Below is a small trained network, with its code and all its weights. Each question gives an input and a target symbol and asks what happens when units are switched off, that is, made to give their printed mean instead of their output.

import numpy as np


def w(rows, s, z=0):
    codes = np.array(rows[::2]) - 128.0
    scale = np.full(codes.shape[1], s)
    scale[-1] = z or s
    return codes * scale


def norm(h):
    return h / np.sqrt((h * h).mean(-1, keepdims=True) + 1e-5)


def f(y):
    return np.maximum(y, 0)


def softmax(a):
    e = np.exp(a - a.max(-1, keepdims=True))
    return e / e.sum(-1, keepdims=True)


def log_softmax(a):
    a = a - a.max(-1, keepdims=True)
    return a - np.log(np.exp(a).sum(-1, keepdims=True))


def net(x, mask):
    ids = ['ΔΣαεθψ'.index(c) for c in x.split()]
    T = len(ids)
    res = E[ids] + P[:T]
    r = norm(res)
    for j in range(2):
        rows = slice(2 * j, 2 * j + 2)
        q, k, v = (r @ M[0][rows].T for M in (Q, K, V))
        z = softmax(np.where(np.tri(T) > 0, q @ k.T / 2**0.5, -1e9)) @ v
        o = O[0][rows]
        res = res + np.where(mask[j], z, o[:, -1]) @ o[:, :-1]
    y = f(norm(res) @ A[0][:, :-1].T + A[0][:, -1])
    res = res + np.where(mask[2:26], y, B[0][:, -1]) @ B[0][:, :-1]
    return log_softmax(norm(res)[-1] @ U[:, :-1].T + U[:, -1])


Q, K, V, O, A, B = {}, {}, {}, {}, {}, {}
E = w([
[148,148,104,105,45,84,222,183,106,57],'Δ',
[200,138,116,161,117,112,177,174,47,206],'Σ',
[183,229,156,155,142,160,82,159,156,137],'α',
[136,7,102,183,101,187,143,143,173,119],'ε',
[145,112,60,71,167,163,188,229,175,120],'θ',
[18,207,82,145,99,137,154,147,94,135],'ψ',
],0.018)
P = w([
[156,142,169,41,77,248,199,59,112,169],'0',
[155,151,138,104,84,214,164,88,123,153],'1',
[149,155,123,127,87,198,158,109,132,150],'2',
[147,148,107,120,84,180,131,130,136,142],'3',
[134,140,100,118,90,164,118,147,137,146],'4',
[130,136,112,136,113,148,125,150,147,143],'5',
[130,133,111,141,124,130,116,158,158,148],'6',
[129,132,110,147,128,109,108,161,163,145],'7',
[127,128,107,151,143,93,96,167,151,134],'8',
[122,123,107,160,152,74,88,174,145,125],'9',
[118,123,98,175,170,53,79,179,146,117],'10',
[113,136,95,203,173,40,80,209,145,98],'11',
],0.015)
Q[0] = w([
[157,175,82,232,64,129,143,235,134,115],'head 1',
[80,133,113,102,131,152,158,150,149,78],'head 1',
[152,127,66,176,125,138,170,255,112,154],'head 2',
[158,81,142,73,127,103,163,80,116,129],'head 2',
],0.0095)
K[0] = w([
[102,103,88,185,190,2,75,208,149,114],'head 1',
[168,159,110,154,157,126,89,155,120,164],'head 1',
[104,126,118,196,147,43,71,183,140,91],'head 2',
[113,162,163,89,80,212,138,61,119,132],'head 2',
],0.0094)
V[0] = w([
[6,76,138,192,6,144,107,60,110,100],'head 1',
[176,171,207,143,99,129,138,111,20,249],'head 1',
[64,254,84,78,220,97,51,111,109,122],'head 2',
[122,109,217,144,191,255,10,81,218,199],'head 2',
],0.0066)
O[0] = w([
[168,172,216,149,163,110,198,230,186,173,86],'head 1',
[76,67,116,166,78,51,2,167,216,167,106],'head 1',
[190,76,69,172,54,217,235,167,186,166,3],'head 2',
[138,155,110,170,75,117,119,243,49,34,79],'head 2',
],0.0078,0.0066)
A[0] = w([
[45,142,118,137,119,104,127,107,66,105,38],'neuron 1',
[132,121,69,129,34,52,168,148,113,86,116],'neuron 2',
[233,92,147,110,113,147,163,186,210,158,107],'neuron 3',
[199,163,151,96,21,100,133,155,123,100,41],'neuron 4',
[156,161,142,163,110,153,183,75,51,144,104],'neuron 5',
[206,153,114,74,169,124,151,158,139,150,74],'neuron 6',
[71,49,62,105,104,116,187,151,163,96,104],'neuron 7',
[175,127,117,145,135,149,168,150,159,76,109],'neuron 8',
[106,150,116,167,114,84,138,159,194,78,99],'neuron 9',
[222,88,143,176,109,190,171,57,107,148,102],'neuron 10',
[83,145,140,156,80,124,124,152,111,142,56],'neuron 11',
[167,160,148,132,224,199,91,86,185,177,26],'neuron 12',
[120,172,166,130,52,172,134,155,106,111,24],'neuron 13',
[134,18,120,134,211,161,108,122,125,128,121],'neuron 14',
[154,124,174,136,62,128,178,148,53,155,87],'neuron 15',
[121,20,152,174,49,232,109,29,179,122,2],'neuron 16',
[122,127,84,166,133,94,156,149,86,168,61],'neuron 17',
[77,87,93,123,152,132,65,113,249,107,72],'neuron 18',
[123,159,53,97,176,96,116,139,112,166,134],'neuron 19',
[131,165,113,84,208,77,124,190,133,92,84],'neuron 20',
[61,130,89,149,95,163,116,50,109,79,74],'neuron 21',
[125,187,155,75,178,64,146,195,61,126,121],'neuron 22',
[129,76,75,172,36,106,165,169,93,97,77],'neuron 23',
[186,92,105,67,160,86,191,134,75,159,52],'neuron 24',
],0.011,0.008)
B[0] = w([
[129,166,93,99,104,127,187,138,142,150,149],'neuron 1',
[152,203,164,184,148,109,148,46,161,120,174],'neuron 2',
[126,117,88,176,148,150,171,174,157,221,172],'neuron 3',
[149,108,150,128,147,120,127,57,130,120,156],'neuron 4',
[178,110,60,124,160,145,137,115,90,139,161],'neuron 5',
[137,151,143,123,115,91,135,178,119,183,168],'neuron 6',
[137,107,109,199,116,120,87,88,134,113,210],'neuron 7',
[109,124,117,76,113,133,107,114,139,146,178],'neuron 8',
[107,148,138,101,114,118,111,157,125,168,169],'neuron 9',
[147,103,83,144,165,155,171,192,155,130,160],'neuron 10',
[133,100,117,146,126,113,133,171,144,134,154],'neuron 11',
[203,183,157,79,204,102,122,71,166,153,163],'neuron 12',
[99,137,139,129,126,177,142,138,165,107,163],'neuron 13',
[127,109,150,121,54,162,143,53,154,164,254],'neuron 14',
[143,95,105,126,99,29,118,154,88,177,154],'neuron 15',
[108,45,198,154,249,114,159,198,123,54,154],'neuron 16',
[164,166,140,162,111,136,164,139,128,74,163],'neuron 17',
[155,96,87,125,172,78,111,117,123,190,196],'neuron 18',
[121,150,123,94,158,104,117,186,93,88,249],'neuron 19',
[132,175,126,110,160,80,125,205,102,107,202],'neuron 20',
[146,94,60,139,157,124,145,101,118,116,175],'neuron 21',
[123,141,144,106,165,105,137,229,120,81,236],'neuron 22',
[180,165,130,208,141,131,100,56,166,96,177],'neuron 23',
[164,195,160,182,125,127,145,154,119,119,183],'neuron 24',
],0.011,0.0064)
U = w([
[167,182,213,4,141,54,234,15,185,181,53],'Δ',
[128,65,81,108,64,10,70,120,65,239,111],'Σ',
[171,204,151,164,60,175,72,76,177,104,130],'α',
[99,88,199,98,199,94,168,204,126,63,251],'ε',
[147,101,26,45,106,207,194,70,25,113,117],'θ',
[62,136,102,121,71,178,248,173,186,254,134],'ψ',
],0.0046,0.0023)

Each question gives the input, a string of symbols that net reads in full, and the target symbol t.
The units are the heads (2 rows each of Q, K, V and O) and the neurons (one row each of A and B). Each row of codes is followed by its name. A weight is (code - 128) times the scale printed after its matrix; where a second scale follows, it is the last column's (O, A, B and U).
mask holds one flag per unit, heads first, then neurons. A switched-off unit (its flag False) gives its mean, the last column of its rows in O or B, instead of its output. The means were averaged over made-up inputs and are rounded, as every weight is.
A unit's drop is (log p(t) with every unit on - log p(t) with that unit switched off) / (log p(t) with every unit on - log p(t) with every unit switched off).
The circuit of an input: a set's keep is (log p(t) with only the set's units on - log p(t) with every unit switched off) / (log p(t) with every unit on - log p(t) with every unit switched off). Starting from the 12 units with the biggest drops (on a tie, the unit counted first), units are removed one at a time, each time the one whose removal leaves the highest keep (on an exact tie, the one counted first), for as long as the keep stays at least 0.8.
units of the circuit, in order: the units of the circuit, biggest drop first
top k neurons: the k neurons with the biggest drops, biggest first
which heads matter: for each layer, one digit per head in row order, 1 if its drop is at least 0.15 and else 0, layers parted by /
drop when u is switched off: that unit's drop, to one decimal
input θ ε Σ ψ, target Σ: units of the circuit, in order : (head 1; neuron 18)
input α Δ Σ Σ Σ α ψ α Δ, target α: top 2 neurons : (neuron 7; neuron 23)
input θ Σ Δ Σ, target Δ: units of the circuit, in order : (head 2)
input Σ α Σ ψ α α ψ ε ψ ψ ε, target ψ: which heads matter : 10
input Δ θ ε ψ α ε Δ θ, target Δ: which heads matter : 11
input ε θ θ ε Σ ε Δ ε, target Δ: which heads matter : 11
input ε ψ Σ, target ψ: which heads matter : 11
input Σ θ ψ Δ α α Σ Δ ε, target Δ: which heads matter : 11
input ψ Σ ε α, target ε: units of the circuit, in order : (head 2; neuron 22)
input ψ α ε ε Σ Σ Σ θ Σ ε Δ Σ, target Δ: units of the circuit, in order : (head 2; neuron 12)
input ε Σ ε ε, target ε: units of the circuit, in order : (head 1; head 2)
input Δ θ ε ε ψ ε Σ ε, target Σ: which heads matter : 01
input θ θ α ψ ε θ ψ, target θ: which heads matter : 11
input ε ψ ε Σ ε ε Σ ε ε θ Δ, target θ: which heads matter : 11
input ε ε α Δ ε α, target ε: units of the circuit, in order : (head 2; neuron 22; neuron 14)
input α ε Σ ε, target Σ: which heads matter : 11
input ε ε ε ε, target ε: units of the circuit, in order : (head 2; head 1)
input θ Σ ε ψ α θ ψ ε ε ψ θ, target ψ: which heads matter : 01
input ψ Σ Δ Σ θ, target Σ: which heads matter : 10
input ε θ α Δ θ ψ ψ Δ Σ ψ Σ, target ψ: units of the circuit, in order : (head 2; neuron 3)
input ε ε ε ψ ε, target ψ: units of the circuit, in order : (head 1; neuron 3)
input Σ ψ ψ θ Σ θ Σ Σ α ψ, target α: top 4 neurons : (neuron 23; neuron 2; neuron 7; neuron 17)
input Δ Σ Σ, target Σ: which heads matter : 11
input ψ Δ θ ψ Σ Σ Δ, target Σ: units of the circuit, in order : (head 1)
input ε ψ ε ε θ θ ε θ ε, target θ: which heads matter : 11
input θ Δ θ α θ Σ ε θ Δ, target θ: which heads matter : 11
input Σ α α α ε ε Σ Σ ε ε θ α, target θ: top neuron : (neuron 5)
input θ ε Δ α Δ, target α: top neuron : (neuron 7)
input ε ε ε Σ α ε α θ ε θ ε, target θ: drop when head 2 is switched off : 0.2
input ψ α ε θ Σ Σ ψ Δ α θ θ, target θ: drop when head 1 is switched off : 1.1
